Here is a tiny trained network, its code and every weight. The questions are about switching its units off for an input and a class, where a switched-off unit gives its printed mean instead of its output.

import numpy as np


def w(rows, s, z=0):
    codes = np.array(rows[::2]) - 128.0
    scale = np.full(codes.shape[1], s)
    scale[-1] = z or s
    return codes * scale


def f(y):
    return y / 2 * (1 + np.tanh(0.7978845608 * (y + 0.044715 * y**3)))


def log_softmax(a):
    a = a - a.max(-1, keepdims=True)
    return a - np.log(np.exp(a).sum(-1, keepdims=True))


def net(x, mask):
    res = np.array(x, float).reshape(1, 8) / 4 @ E
    y = f(res @ A[0][:, :-1].T + A[0][:, -1])
    res = res + np.where(mask, y, B[0][:, -1]) @ B[0][:, :-1]
    return log_softmax(res[-1] @ U[:, :-1].T + U[:, -1])


A, B = {}, {}
E = w([
[126,185,214,220,138,254],'x0',
[32,20,159,127,106,70],'x1',
[150,132,115,106,206,165],'x2',
[202,202,92,113,154,109],'x3',
[57,157,104,193,123,154],'x4',
[34,126,98,71,238,122],'x5',
[133,103,49,248,101,143],'x6',
[155,55,156,160,106,55],'x7',
],0.0099)
A[0] = w([
[77,113,152,167,135,176,107],'neuron 0',
[173,192,29,188,185,147,172],'neuron 1',
[60,85,66,138,134,11,193],'neuron 2',
[147,87,176,188,115,129,131],'neuron 3',
[120,152,112,55,134,93,98],'neuron 4',
[23,116,182,169,139,161,159],'neuron 5',
[187,131,146,176,68,100,223],'neuron 6',
[108,75,73,94,155,50,150],'neuron 7',
[37,119,149,154,158,139,255],'neuron 8',
[162,94,165,23,132,112,212],'neuron 9',
[87,137,186,177,137,146,221],'neuron 10',
[154,102,214,182,53,114,134],'neuron 11',
[113,108,161,108,150,162,150],'neuron 12',
],0.012,0.0028)
B[0] = w([
[119,81,201,198,110,195,191],'neuron 0',
[138,251,79,165,44,200,250],'neuron 1',
[64,23,43,85,122,122,243],'neuron 2',
[169,111,147,138,79,68,178],'neuron 3',
[131,159,125,112,190,119,191],'neuron 4',
[59,105,183,202,86,115,227],'neuron 5',
[228,118,112,3,80,157,207],'neuron 6',
[69,98,52,181,146,93,224],'neuron 7',
[36,124,159,207,126,146,211],'neuron 8',
[137,201,151,74,254,69,218],'neuron 9',
[124,126,192,189,98,113,199],'neuron 10',
[185,34,168,39,76,25,215],'neuron 11',
[86,152,181,108,174,95,158],'neuron 12',
],0.0087,0.014)
U = w([
[189,75,160,112,104,109,2],'0',
[155,176,85,167,129,207,205],'1',
[59,80,237,196,123,144,174],'2',
[137,148,153,112,248,122,130],'3',
[61,61,28,139,176,114,55],'4',
],0.013,0.00051)

Each question gives the input, the list of numbers given to net, and the class t.
The units are the neurons (one row each of A and B). Each row of codes is followed by its name. A weight is (code - 128) times the scale printed after its matrix; where a second scale follows, it is the last column's (A, B and U).
mask holds one flag per neuron, in row order. A switched-off neuron (its flag False) gives its mean, the last column of its row in B, instead of its output. The means were averaged over made-up inputs and are rounded, as every weight is.
A unit's drop is (log p(t) with every unit on - log p(t) with that unit switched off) / (log p(t) with every unit on - log p(t) with every unit switched off).
The circuit of an input: a set's keep is (log p(t) with only the set's units on - log p(t) with every unit switched off) / (log p(t) with every unit on - log p(t) with every unit switched off). Starting from the 12 units with the biggest drops (on a tie, the unit counted first), units are removed one at a time, each time the one whose removal leaves the highest keep (on an exact tie, the one counted first), for as long as the keep stays at least 0.8.
circuit, biggest first: the units of the circuit, biggest drop first
k most important neurons: the k neurons with the biggest drops, biggest first
drop of u: that unit's drop, to one decimal
input [1,4,1,3,-6,6,-3,0], class 3: circuit, biggest first => (neuron 9)
input [2,-5,6,1,-4,2,-1,0], class 1: 2 most important neurons => (neuron 1; neuron 11)
input [8,-7,5,2,8,8,-2,0], class 2: 3 most important neurons => (neuron 5; neuron 8; neuron 0)
input [-7,-8,4,-2,7,-3,-5,1], class 3: 2 most important neurons => (neuron 4; neuron 9)
input [-4,-7,-6,8,7,0,-6,7], class 1: 2 most important neurons => (neuron 11; neuron 1)
input [1,3,7,-5,-3,-2,6,4], class 0: circuit, biggest first => (neuron 11; neuron 3)
input [6,-1,1,8,1,-2,5,7], class 0: 2 most important neurons => (neuron 11; neuron 6)
input [-6,1,0,-8,-4,-1,-6,-3], class 3: 3 most important neurons => (neuron 9; neuron 4; neuron 5)
input [-4,7,-1,-5,6,-5,2,7], class 4: 2 most important neurons => (neuron 2; neuron 7)
input [-6,0,4,2,-1,-6,-2,5], class 4: 3 most important neurons => (neuron 7; neuron 2; neuron 10)
input [-1,-8,6,8,4,0,-8,0], class 1: drop of neuron 1 => 3.8
input [0,-5,7,4,3,8,-2,-5], class 1: drop of neuron 8 => 0.0
input [-4,-5,2,-7,8,-2,-7,-3], class 3: drop of neuron 2 => 0.2
input [-2,0,8,0,6,5,2,-6], class 1: circuit, biggest first => (neuron 1)
input [1,-3,-5,-5,1,-5,2,-7], class 0: drop of neuron 11 => 0.1
input [2,-2,-7,7,7,6,-7,4], class 3: 2 most important neurons => (neuron 0; neuron 5)
input [-5,-6,-5,4,1,-7,-8,-8], class 3: 2 most important neurons => (neuron 9; neuron 4)
